Below are the code and all the weights of a small trained network. Each question names an input and a target symbol and asks about switching units off, where a switched-off unit gives its printed mean instead of its output.

import numpy as np


def w(rows, s, z=0):
    codes = np.array(rows[::2]) - 128.0
    scale = np.full(codes.shape[1], s)
    scale[-1] = z or s
    return codes * scale


def f(y):
    return np.maximum(y, 0)


def softmax(a):
    e = np.exp(a - a.max(-1, keepdims=True))
    return e / e.sum(-1, keepdims=True)


def log_softmax(a):
    a = a - a.max(-1, keepdims=True)
    return a - np.log(np.exp(a).sum(-1, keepdims=True))


def net(x, mask):
    ids = ['αβγδεζηθμξπστφψω'.index(c) for c in x.split()]
    T = len(ids)
    res = E[ids] + P[:T]
    r = res
    for j in range(2):
        rows = slice(2 * j, 2 * j + 2)
        q, k, v = (r @ M[0][rows].T for M in (Q, K, V))
        z = softmax(np.where(np.tri(T) > 0, q @ k.T / 2**0.5, -1e9)) @ v
        o = O[0][rows]
        res = res + np.where(mask[j], z, o[:, -1]) @ o[:, :-1]
    y = f(res @ A[0][:, :-1].T + A[0][:, -1])
    res = res + np.where(mask[2:26], y, B[0][:, -1]) @ B[0][:, :-1]
    return log_softmax(res[-1] @ U[:, :-1].T + U[:, -1])


Q, K, V, O, A, B = {}, {}, {}, {}, {}, {}
E = w([
[124,134,132],'α',
[132,131,115],'β',
[127,133,115],'γ',
[137,130,133],'δ',
[124,134,129],'ε',
[118,137,128],'ζ',
[74,147,146],'η',
[125,135,121],'θ',
[198,131,101],'μ',
[61,149,163],'ξ',
[98,144,103],'π',
[63,133,176],'σ',
[117,138,121],'τ',
[148,162,50],'φ',
[163,106,164],'ψ',
[97,52,255],'ω',
],0.0077)
P = w([
[153,234,185],'0',
[10,2,87],'1',
[161,221,202],'2',
[233,115,150],'3',
[46,34,54],'4',
[124,214,218],'5',
[230,105,152],'6',
[75,61,13],'7',
[99,217,235],'8',
],0.0052)
Q[0] = w([
[192,88,129],'H1',
[211,65,125],'H1',
[165,231,195],'H2',
[85,1,76],'H2',
],0.0068)
K[0] = w([
[118,197,150],'H1',
[99,241,180],'H1',
[75,2,96],'H2',
[169,246,153],'H2',
],0.007)
V[0] = w([
[54,128,206],'H1',
[40,161,145],'H1',
[205,136,254],'H2',
[60,23,173],'H2',
],0.0089)
O[0] = w([
[31,58,153,170],'H1',
[18,114,103,195],'H1',
[186,20,142,174],'H2',
[86,131,254,2],'H2',
],0.0081,0.00087)
A[0] = w([
[141,246,120,191],'N1',
[107,231,122,134],'N2',
[109,235,125,129],'N3',
[91,217,93,166],'N4',
[129,117,236,170],'N5',
[215,152,63,81],'N6',
[68,145,183,138],'N7',
[66,122,210,193],'N8',
[129,115,216,185],'N9',
[77,126,89,208],'N10',
[201,49,31,159],'N11',
[100,26,80,235],'N12',
[49,70,70,252],'N13',
[116,116,226,185],'N14',
[99,32,78,235],'N15',
[205,215,121,214],'N16',
[205,196,115,192],'N17',
[52,140,217,169],'N18',
[103,248,118,134],'N19',
[59,130,212,182],'N20',
[138,254,123,185],'N21',
[103,246,120,138],'N22',
[166,40,58,141],'N23',
[174,238,129,216],'N24',
],0.0065,0.0025)
B[0] = w([
[115,172,205,222],'N1',
[33,134,195,187],'N2',
[20,142,208,188],'N3',
[3,79,199,191],'N4',
[181,238,58,198],'N5',
[173,230,55,188],'N6',
[121,163,50,187],'N7',
[138,184,23,217],'N8',
[195,200,64,194],'N9',
[73,24,131,205],'N10',
[73,120,9,254],'N11',
[33,62,133,251],'N12',
[87,31,125,252],'N13',
[169,214,56,202],'N14',
[17,44,108,249],'N15',
[187,202,177,239],'N16',
[197,211,159,220],'N17',
[137,188,37,220],'N18',
[36,127,218,195],'N19',
[139,179,36,218],'N20',
[101,164,237,223],'N21',
[29,141,197,196],'N22',
[39,95,43,223],'N23',
[152,195,210,241],'N24',
],0.0052,0.0032)
U = w([
[148,109,148,4],'α',
[61,25,97,174],'β',
[193,101,139,144],'γ',
[105,98,57,188],'δ',
[169,103,138,45],'ε',
[140,132,96,72],'ζ',
[146,118,145,17],'η',
[141,125,152,78],'θ',
[179,144,216,239],'μ',
[106,172,137,82],'ξ',
[139,133,167,162],'π',
[96,175,62,120],'σ',
[119,143,161,101],'τ',
[58,143,254,96],'φ',
[170,178,147,202],'ψ',
[235,208,45,165],'ω',
],0.0069,0.0029)

Each question gives the input, a string of symbols that net reads in full, and the target symbol t.
The units are the heads (2 rows each of Q, K, V and O) and the neurons (one row each of A and B). Each row of codes is followed by its name. A weight is (code - 128) times the scale printed after its matrix; where a second scale follows, it is the last column's (O, A, B and U).
mask holds one flag per unit, heads first, then neurons. A switched-off unit (its flag False) gives its mean, the last column of its rows in O or B, instead of its output. The means were averaged over made-up inputs and are rounded, as every weight is.
A unit's drop is (log p(t) with every unit on - log p(t) with that unit switched off) / (log p(t) with every unit on - log p(t) with every unit switched off).
unit that matters most: the unit with the biggest drop
top k neurons: the k neurons with the biggest drops, biggest first
heads that matter: for each layer, one digit per head in row order, 1 if its drop is at least 0.15 and else 0, layers parted by /
drop when u is switched off: that unit's drop, to one decimal
input φ θ τ ξ γ, target β: heads that matter : 00
input μ ζ β σ σ θ φ ψ, target β: heads that matter : 00
input φ θ η, target φ: heads that matter : 01
input μ β θ ξ ω, target β: top 3 neurons : [N15, N12, N13]
input δ φ δ σ φ θ, target φ: heads that matter : 01
input ξ ω ζ, target ω: heads that matter : 01
input ξ μ β σ ζ, target β: heads that matter : 00
input σ ω μ, target ω: heads that matter : 01
input μ μ π ε α μ μ, target ω: unit that matters most : H1
input ω μ τ φ ξ π ε θ, target β: drop when H2 is switched off : 0.0
input ω ψ φ ε μ, target β: drop when N2 is switched off : 0.0
input θ η ω φ μ, target β: drop when H2 is switched off : 0.1
input μ ζ δ μ ε, target β: drop when H2 is switched off : 0.2
input μ μ φ θ, target ω: top neuron : [N6]
